Below are the code and all the weights of a small trained network. Each question names an input and a class and asks about switching units off, where a switched-off unit gives its printed mean instead of its output.

import numpy as np


def w(rows, s, z=0):
    codes = np.array(rows[::2]) - 128.0
    scale = np.full(codes.shape[1], s)
    scale[-1] = z or s
    return codes * scale


def f(y):
    return y / 2 * (1 + np.tanh(0.7978845608 * (y + 0.044715 * y**3)))


def log_softmax(a):
    a = a - a.max(-1, keepdims=True)
    return a - np.log(np.exp(a).sum(-1, keepdims=True))


def net(x, mask):
    res = np.array(x, float).reshape(1, 4) / 4 @ E
    y = f(res @ A[0][:, :-1].T + A[0][:, -1])
    res = res + np.where(mask, y, B[0][:, -1]) @ B[0][:, :-1]
    return log_softmax(res[-1] @ U[:, :-1].T + U[:, -1])


A, B = {}, {}
E = w([
[161,106,43,95,178,145,129,117,98],'x0',
[133,127,202,164,163,183,45,109,21],'x1',
[101,2,148,134,61,150,151,44,76],'x2',
[27,186,125,73,182,179,158,43,113],'x3',
],0.0094)
A[0] = w([
[202,113,130,95,78,103,104,174,149,243],'n1',
[178,67,114,196,80,111,107,111,100,55],'n2',
[124,199,149,57,142,117,140,122,143,141],'n3',
[70,146,142,76,124,124,124,89,62,252],'n4',
[129,154,180,134,190,172,23,122,82,106],'n5',
[160,154,133,145,102,158,142,133,150,97],'n6',
[103,148,133,148,167,149,114,157,98,49],'n7',
[139,90,93,97,80,54,254,123,160,210],'n8',
[96,75,111,132,74,189,179,106,130,30],'n9',
[168,210,139,152,188,146,70,201,155,32],'n10',
[150,100,157,122,115,112,99,87,82,160],'n11',
[98,163,109,101,144,143,91,129,166,151],'n12',
[166,77,146,158,98,204,119,165,77,132],'n13',
[210,123,100,179,99,83,91,157,166,49],'n14',
[130,158,132,65,118,136,158,104,168,140],'n15',
[94,150,129,126,117,182,145,93,90,255],'n16',
[145,74,128,193,91,152,39,111,87,121],'n17',
[167,82,156,145,84,162,73,147,46,122],'n18',
[125,106,91,113,177,142,131,135,164,146],'n19',
[96,198,114,110,146,120,181,114,154,157],'n20',
[124,185,142,189,164,133,121,107,57,214],'n21',
[89,186,123,103,143,135,130,140,147,142],'n22',
[122,96,74,118,133,60,145,169,97,121],'n23',
[56,137,119,89,107,207,112,83,134,92],'n24',
[122,137,112,134,132,167,92,149,127,93],'n25',
[121,132,176,170,122,127,103,111,157,148],'n26',
[140,157,134,119,162,102,93,182,122,102],'n27',
[101,122,109,106,113,140,123,122,156,110],'n28',
[103,151,134,145,125,75,117,117,109,145],'n29',
[48,128,158,44,142,207,138,118,121,46],'n30',
[103,63,135,84,92,92,167,73,117,149],'n31',
],0.0097,0.0041)
B[0] = w([
[131,57,214,187,64,226,48,90,140,216],'n1',
[80,109,142,99,117,128,147,97,63,191],'n2',
[93,168,30,118,148,56,160,148,93,172],'n3',
[129,197,114,158,98,144,60,185,204,214],'n4',
[207,139,170,216,96,210,25,110,180,212],'n5',
[136,140,127,123,93,182,124,152,128,131],'n6',
[130,156,93,115,60,124,87,131,181,142],'n7',
[161,150,153,196,60,165,64,137,222,252],'n8',
[199,155,86,143,110,209,58,112,223,180],'n9',
[255,87,184,143,127,204,74,108,158,206],'n10',
[130,117,130,76,163,104,169,173,79,179],'n11',
[90,191,91,76,136,71,184,108,73,158],'n12',
[112,153,106,99,176,121,191,155,73,190],'n13',
[167,134,104,108,100,166,80,157,246,196],'n14',
[47,156,84,104,122,74,155,143,105,161],'n15',
[123,152,139,77,118,120,80,145,170,203],'n16',
[75,163,135,110,252,24,195,76,45,204],'n17',
[64,112,85,64,224,63,145,122,37,207],'n18',
[149,191,43,133,141,119,143,112,101,151],'n19',
[55,139,80,51,176,97,156,125,84,184],'n20',
[198,76,180,188,116,165,82,74,111,193],'n21',
[90,154,103,84,164,117,138,159,73,168],'n22',
[113,120,142,169,116,183,120,142,155,164],'n23',
[139,141,151,174,102,180,100,116,151,190],'n24',
[135,109,166,123,129,99,116,175,170,131],'n25',
[114,135,156,124,145,97,143,96,65,153],'n26',
[147,115,186,156,109,219,86,129,202,165],'n27',
[110,154,88,111,116,143,121,167,161,138],'n28',
[84,123,60,130,113,144,172,171,141,135],'n29',
[182,118,177,153,63,198,66,95,160,190],'n30',
[211,75,149,143,96,205,63,109,188,213],'n31',
],0.0055,0.011)
U = w([
[154,173,135,178,120,165,126,170,198,227],'0',
[172,39,169,222,136,174,138,81,148,2],'1',
[29,162,115,52,205,14,254,146,71,236],'2',
],0.0079,0.00075)

Each question gives the input, the list of numbers given to net, and the class t.
The units are the neurons (one row each of A and B). Each row of codes is followed by its name. A weight is (code - 128) times the scale printed after its matrix; where a second scale follows, it is the last column's (A, B and U).
mask holds one flag per neuron, in row order. A switched-off neuron (its flag False) gives its mean, the last column of its row in B, instead of its output. The means were averaged over made-up inputs and are rounded, as every weight is.
A unit's drop is (log p(t) with every unit on - log p(t) with that unit switched off) / (log p(t) with every unit on - log p(t) with every unit switched off).
The circuit of an input: a set's keep is (log p(t) with only the set's units on - log p(t) with every unit switched off) / (log p(t) with every unit on - log p(t) with every unit switched off). Starting from the 12 units with the biggest drops (on a tie, the unit counted first), units are removed one at a time, each time the one whose removal leaves the highest keep (on an exact tie, the one counted first), for as long as the keep stays at least 0.8.
units of the circuit, in order: the units of the circuit, biggest drop first
unit that matters most: the unit with the biggest drop
top k neurons: the k neurons with the biggest drops, biggest first
drop of u: that unit's drop, to one decimal
input [3,2,-4,-8], class 1: units of the circuit, in order	n1, n10
input [3,-2,4,6], class 0: unit that matters most	n4
input [-7,-1,4,5], class 0: units of the circuit, in order	n4, n1
input [-6,7,-6,0], class 1: units of the circuit, in order	n21, n10
input [0,4,-5,-1], class 1: units of the circuit, in order	n10, n21, n4
input [-4,3,-6,-6], class 1: top 2 neurons	n10, n1
input [-2,6,-8,-3], class 1: units of the circuit, in order	n10, n21
input [-6,1,8,-7], class 2: units of the circuit, in order	n17, n18
input [3,2,-5,-6], class 1: top 2 neurons	n1, n10
input [-1,-3,4,4], class 0: drop of n30	0.0
input [0,-2,6,4], class 0: drop of n21	0.2
input [-6,3,-6,-4], class 1: drop of n10	0.2
input [-3,-5,0,5], class 2: drop of n15	0.1
input [5,-5,-1,1], class 2: top neuron	n5
